Here is a tiny trained network, its code and every weight. The questions are about switching its units off for an input and a target symbol, where a switched-off unit gives its printed mean instead of its output.

import numpy as np


def w(rows, s, z=0):
    codes = np.array(rows[::2]) - 128.0
    scale = np.full(codes.shape[1], s)
    scale[-1] = z or s
    return codes * scale


def norm(h):
    return h / np.sqrt((h * h).mean(-1, keepdims=True) + 1e-5)


def f(y):
    return y / 2 * (1 + np.tanh(0.7978845608 * (y + 0.044715 * y**3)))


def softmax(a):
    e = np.exp(a - a.max(-1, keepdims=True))
    return e / e.sum(-1, keepdims=True)


def log_softmax(a):
    a = a - a.max(-1, keepdims=True)
    return a - np.log(np.exp(a).sum(-1, keepdims=True))


def net(x, mask):
    ids = ['βγθλξπσφψω'.index(c) for c in x.split()]
    T = len(ids)
    res = E[ids] + P[:T]
    u = 0
    for l in range(2):
        q, k, v = (norm(res) @ M[l].T for M in (Q, K, V))
        z = softmax(np.where(np.tri(T) > 0, q @ k.T / 2**0.5, -1e9)) @ v
        res = res + np.where(mask[u], z, O[l][:, -1]) @ O[l][:, :-1]
        u += 1
        y = f(norm(res) @ A[l][:, :-1].T + A[l][:, -1])
        res = res + np.where(mask[u : u + 4], y, B[l][:, -1]) @ B[l][:, :-1]
        u += 4
    return log_softmax(norm(res)[-1] @ U[:, :-1].T + U[:, -1])


Q, K, V, O, A, B = {}, {}, {}, {}, {}, {}
E = w([
[168,171,127,65],'β',
[109,102,190,157],'γ',
[150,136,118,43],'θ',
[80,109,132,253],'λ',
[167,97,123,46],'ξ',
[83,110,116,247],'π',
[147,138,113,58],'σ',
[76,94,207,108],'φ',
[78,34,125,66],'ψ',
[127,134,132,244],'ω',
],0.02)
P = w([
[23,175,254,147],'0',
[118,124,207,98],'1',
[163,108,186,110],'2',
[190,104,171,113],'3',
[191,102,145,126],'4',
[210,83,147,133],'5',
[219,76,133,137],'6',
[228,71,138,138],'7',
[238,59,133,151],'8',
[250,50,127,155],'9',
],0.0088)
Q[0] = w([
[132,85,75,107],'0.h1',
[193,140,1,149],'0.h1',
],0.011)
K[0] = w([
[125,17,75,103],'0.h1',
[253,125,5,148],'0.h1',
],0.0078)
V[0] = w([
[2,53,70,60],'0.h1',
[95,32,136,157],'0.h1',
],0.005)
O[0] = w([
[171,208,120,253,236],'0.h1',
[209,38,149,113,249],'0.h1',
],0.015,0.0018)
A[0] = w([
[124,86,101,2,145],'0.n1',
[50,246,44,114,94],'0.n2',
[26,143,206,176,3],'0.n3',
[133,212,171,7,134],'0.n4',
],0.0084,0.0017)
B[0] = w([
[116,221,213,118,252],'0.n1',
[125,121,1,137,124],'0.n2',
[189,174,129,170,167],'0.n3',
[169,26,114,141,246],'0.n4',
],0.011,0.004)
Q[1] = w([
[101,247,15,103],'1.h1',
[207,139,172,55],'1.h1',
],0.014)
K[1] = w([
[89,107,6,98],'1.h1',
[217,75,195,27],'1.h1',
],0.011)
V[1] = w([
[167,214,129,211],'1.h1',
[254,145,72,73],'1.h1',
],0.0056)
O[1] = w([
[130,2,56,62,132],'1.h1',
[112,215,236,123,255],'1.h1',
],0.0059,0.00017)
A[1] = w([
[154,116,170,120,4],'1.n1',
[72,130,143,154,149],'1.n2',
[5,83,136,94,70],'1.n3',
[142,146,133,199,17],'1.n4',
],0.022,0.0025)
B[1] = w([
[108,141,70,152,254],'1.n1',
[151,166,218,251,132],'1.n2',
[118,194,189,216,136],'1.n3',
[72,160,186,122,178],'1.n4',
],0.012,0.0078)
U = w([
[52,152,129,33,255],'β',
[136,127,169,77,73],'γ',
[138,148,103,113,121],'θ',
[116,121,159,84,64],'λ',
[152,11,142,102,125],'ξ',
[97,144,226,153,206],'π',
[121,150,95,110,151],'σ',
[144,129,146,98,64],'φ',
[228,164,126,155,44],'ψ',
[113,120,169,65,80],'ω',
],0.011,0.0053)

Each question gives the input, a string of symbols that net reads in full, and the target symbol t.
The units are the heads (2 rows each of Q, K, V and O) and the neurons (one row each of A and B). Each row of codes is followed by its name. A weight is (code - 128) times the scale printed after its matrix; where a second scale follows, it is the last column's (O, A, B and U).
mask holds one flag per unit, layer by layer, with each layer's heads first. A switched-off unit (its flag False) gives its mean, the last column of its rows in O or B, instead of its output. The means were averaged over made-up inputs and are rounded, as every weight is.
A unit's drop is (log p(t) with every unit on - log p(t) with that unit switched off) / (log p(t) with every unit on - log p(t) with every unit switched off).
The circuit of an input: a set's keep is (log p(t) with only the set's units on - log p(t) with every unit switched off) / (log p(t) with every unit on - log p(t) with every unit switched off). Starting from all 10 units, units are removed one at a time, each time the one whose removal leaves the highest keep (on an exact tie, the one counted first), for as long as the keep stays at least 0.8.
circuit, biggest first: the units of the circuit, biggest drop first
unit that matters most: the unit with the biggest drop
k most important neurons: the k neurons with the biggest drops, biggest first
top k neurons in layer l: the k neurons of layer l with the biggest drops, biggest first
drop when u is switched off: that unit's drop, to one decimal
input π γ λ λ, target ξ: circuit, biggest first => (1.h1 0.h1)
input β λ π β σ γ λ ψ π, target ξ: circuit, biggest first => (1.h1 0.h1 1.n1)
input π ω ψ ψ π ψ β λ, target ξ: unit that matters most => 1.h1
input λ ω π ω γ φ ψ ψ θ γ, target ξ: circuit, biggest first => (0.h1 0.n1)
input θ ξ β ω γ λ λ ψ, target π: top 2 neurons in layer 0 => (0.n1 0.n4)
input ω φ β λ ξ ω, target ξ: circuit, biggest first => (1.h1 0.h1 0.n1 0.n3)
input ψ φ ξ, target ψ: 2 most important neurons => (1.n1 1.n4)
input β ψ φ φ, target ξ: circuit, biggest first => (0.n3 0.n1 1.n4 1.n3)
input γ ψ ω σ π γ π, target ξ: 4 most important neurons => (0.n1 0.n3 1.n1 1.n3)
input θ ω β β φ φ, target ξ: circuit, biggest first => (0.n1 1.n4)
input φ θ β λ β θ ξ β β σ, target β: top 2 neurons in layer 0 => (0.n1 0.n3)
input θ σ β β β, target β: 3 most important neurons => (0.n1 0.n3 1.n2)
input β φ β β σ, target β: top 3 neurons in layer 0 => (0.n1 0.n3 0.n2)
input ψ ξ σ, target ψ: circuit, biggest first => (0.h1)
input ψ ψ ψ θ ψ β ω π ω, target ξ: drop when 1.n4 is switched off => -0.1
input γ γ γ λ θ ξ γ, target ξ: drop when 0.n3 is switched off => 0.1
input β ω β, target β: drop when 0.h1 is switched off => 1.7
input θ ψ ψ ψ θ, target ψ: drop when 0.h1 is switched off => 0.9
